In the rows, 100 means zero.
Each name stands for a flat space through zero: a line, a plane or more. A row that begins with a name and a colon came from that space; any other row is followed by the name of the space it lies nearest, among the names in its block.
siko_rofug: 98 97 111 119 86 107 115 122 116 119 125 88 83 79 114 113 119 93 95 95
siko_rofug: 122 80 115 122 122 90 105 114 101 73 115 132 117 112 96 67 65 97 114 96
zuf_dapib: 57 99 73 85 137 76 116 23 103 105 64 90 84 116 134 105 61 69 102 101
vami_lenel: 76 94 96 94 100 99 110 90 93 93 98 95 101 106 91 97 104 95 106 93
109 94 96 103 104 82 93 87 99 95 114 119 104 96 92 97 102 100 101 83 -> zuf_dapib
bizun_gerib: 121 97 103 133 79 132 104 96 110 107 88 120 94 122 75 67 119 96 73 95
pugem_div: 110 120 80 110 111 114 115 83 114 112 96 91 101 106 114 120 89 84 148 104
zuf_dapib: 92 107 88 105 101 95 87 78 108 91 102 112 101 94 100 82 88 102 110 72
mabik_sas: 97 102 91 89 105 115 92 101 102 80 108 106 125 102 101 93 92 101 94 88
99 105 94 81 112 88 110 105 85 102 83 95 97 91 108 109 75 110 100 98 -> bizun_gerib
sis_tamel: 86 87 101 90 110 102 68 115 98 79 103 104 105 130 111 96 101 103 82 105
vami_lenel: 120 114 93 90 89 105 80 106 106 107 103 119 103 94 126 95 123 98 113 110
82 81 76 93 111 96 78 106 97 101 109 102 90 109 99 83 115 115 110 118 -> mabik_sas
78 80 97 95 126 98 41 120 101 58 103 103 98 150 100 92 111 91 76 105 -> sis_tamel
bizun_gerib: 84 80 94 95 78 110 89 86 132 120 118 104 96 80 127 111 82 75 135 106
114 103 102 93 80 93 118 89 99 104 94 107 100 79 104 94 91 102 110 102 -> sis_tamel
pugem_div: 92 108 117 103 111 115 116 77 110 93 91 96 120 83 133 111 112 107 113 92
teli_tona: 84 69 89 100 113 94 98 96 89 103 110 102 128 84 100 95 79 129 88 114
teli_tona: 118 121 103 95 118 119 122 112 139 52 82 120 83 117 125 123 104 62 127 70
135 162 109 103 77 84 111 108 96 102 96 81 71 132 111 100 153 73 103 83 -> teli_tona
99 88 102 99 109 105 94 103 86 88 100 100 104 112 110 91 97 98 91 96 -> sis_tamel
84 105 85 65 111 68 113 117 74 106 105 70 108 90 121 144 47 104 125 124 -> bizun_gerib
84 71 100 89 103 117 84 117 77 78 127 106 105 97 87 81 81 86 94 108 -> pugem_div
119 113 97 119 67 81 123 82 101 128 112 94 115 99 117 95 128 72 139 110 -> vami_lenel
89 103 106 107 104 118 80 67 136 78 128 120 107 80 115 100 125 90 139 77 -> bizun_gerib
sis_tamel: 95 88 98 94 117 120 67 111 108 79 114 109 101 129 103 94 100 92 85 97
97 89 99 131 94 97 105 104 86 108 95 73 101 124 78 113 81 80 103 77 -> vami_lenel
113 85 91 82 133 110 87 105 91 98 111 116 95 103 91 100 97 117 87 106 -> vami_lenel
89 107 117 130 105 105 100 104 100 93 79 114 91 82 102 87 88 107 97 92 -> vami_lenel
93 91 105 92 94 95 89 88 113 109 94 89 101 96 110 102 89 86 92 103 -> bizun_gerib
109 88 102 104 115 100 113 106 97 71 98 102 121 125 91 89 87 85 82 62 -> mabik_sas
mabik_sas: 104 114 124 129 91 104 103 93 100 102 100 115 109 99 99 113 88 109 91 102
78 67 119 101 81 119 86 102 86 87 139 122 107 85 85 92 91 86 125 79 -> pugem_div
120 112 114 102 88 106 108 74 110 108 92 103 93 102 116 107 125 108 96 75 -> pugem_div
109 95 117 113 98 117 99 125 89 90 105 106 108 104 83 118 105 98 82 121 -> zuf_dapib
99 106 98 96 121 105 106 95 99 104 116 102 108 85 110 118 86 95 116 104 -> bizun_gerib
108 131 117 116 94 81 109 125 91 100 92 87 61 112 128 111 138 52 91 49 -> teli_tona
97 58 82 77 106 88 137 92 132 103 117 126 109 107 95 106 94 115 83 84 -> mabik_sas
116 95 109 113 92 105 111 106 86 99 85 91 99 120 79 72 103 106 73 103 -> bizun_gerib
106 111 108 93 93 111 88 117 101 86 124 108 99 108 107 98 92 119 95 77 -> mabik_sas
96 98 105 103 104 105 95 90 85 100 109 85 112 93 104 88 99 101 100 97 -> pugem_div
59 116 111 87 67 73 93 80 111 91 109 92 119 103 94 97 89 82 100 88 -> vami_lenel
87 87 95 96 106 92 108 101 116 67 103 123 131 104 107 116 73 104 103 99 -> teli_tona
100 109 110 116 98 104 97 103 91 97 81 104 102 118 81 85 125 109 72 101 -> bizun_gerib
100 126 98 96 134 87 90 101 90 77 112 104 109 82 109 125 105 102 138 95 -> bizun_gerib
106 117 82 101 138 86 108 120 97 92 67 59 107 99 100 87 106 119 67 141 -> pugem_div
104 99 118 126 97 134 84 72 137 74 101 117 113 96 95 74 135 87 111 80 -> bizun_gerib
98 100 86 68 116 105 92 56 61 55 69 88 119 112 86 81 106 132 103 97 -> siko_rofug
103 105 89 139 92 85 96 85 108 92 71 120 123 105 96 102 87 100 92 96 -> mabik_sas
118 122 94 117 104 102 102 94 101 73 115 122 103 111 95 94 135 99 111 97 -> bizun_gerib
104 106 85 77 125 109 90 77 78 54 88 85 112 114 98 75 88 119 105 93 -> siko_rofug
107 92 102 109 90 117 80 87 97 121 92 99 66 77 93 94 118 94 95 82 -> teli_tona
106 104 99 114 95 95 93 97 81 94 78 105 103 105 82 100 113 101 85 103 -> bizun_gerib
87 111 89 88 112 72 99 49 118 100 90 112 89 100 112 104 79 101 108 82 -> zuf_dapib
60 115 83 47 96 91 100 88 122 99 128 84 101 121 100 122 104 93 109 85 -> vami_lenel
83 80 95 89 120 103 62 115 102 78 108 98 102 141 96 88 108 101 81 100 -> sis_tamel
111 101 110 104 120 117 104 108 104 83 97 98 116 87 121 94 90 110 99 88 -> siko_rofug
82 77 95 104 92 92 82 123 89 87 97 106 97 80 83 75 101 106 62 130 -> pugem_div

Rows lie near named flat spaces through zero. A row that begins with a name and a colon came from that space; any other row is followed by the name of its block's space that it lies nearest.
sodal_suma: 109 65 108 150 99 129 115 132 67 87 111 95 103 102 100 53 161 133 93 138
firi_kigi: 88 103 101 96 91 110 99 97 112 101 95 96 106 92 106 99 98 107 107 78
bel_sobul: 77 114 86 102 102 99 114 94 98 88 100 115 113 115 102 94 94 111 97 86
122 83 98 127 90 110 121 133 76 92 113 87 101 111 101 81 136 118 101 115 -> sodal_suma
sipe_sep: 105 99 83 89 79 56 123 88 119 72 142 111 107 130 104 123 124 120 98 94
107 98 88 89 85 70 117 93 115 77 129 108 102 116 99 116 115 112 101 98 -> sipe_sep
fofuv_ziruf: 90 124 134 98 115 86 106 122 65 90 40 125 70 121 83 111 54 110 118 62
100 86 118 87 116 89 117 89 80 102 111 107 75 109 98 92 80 99 84 137 -> firi_kigi
104 107 97 110 104 105 106 89 102 104 107 100 91 98 109 99 105 115 108 88 -> firi_kigi
bel_sobul: 124 101 117 65 98 97 92 120 98 82 107 97 89 107 141 123 119 98 89 103
109 93 90 101 95 106 98 95 111 104 119 94 109 94 106 96 112 96 97 112 -> fofuv_ziruf
102 86 83 99 95 112 101 89 120 103 125 86 114 87 108 93 127 93 93 122 -> fofuv_ziruf
sipe_sep: 100 101 94 92 92 88 105 96 104 88 113 105 103 108 98 111 107 107 101 97
mev_gadas: 100 100 99 100 107 97 96 97 104 105 99 98 102 92 97 97 99 105 95 99
124 99 95 114 90 105 117 126 86 93 109 85 100 107 98 91 117 109 107 103 -> sodal_suma
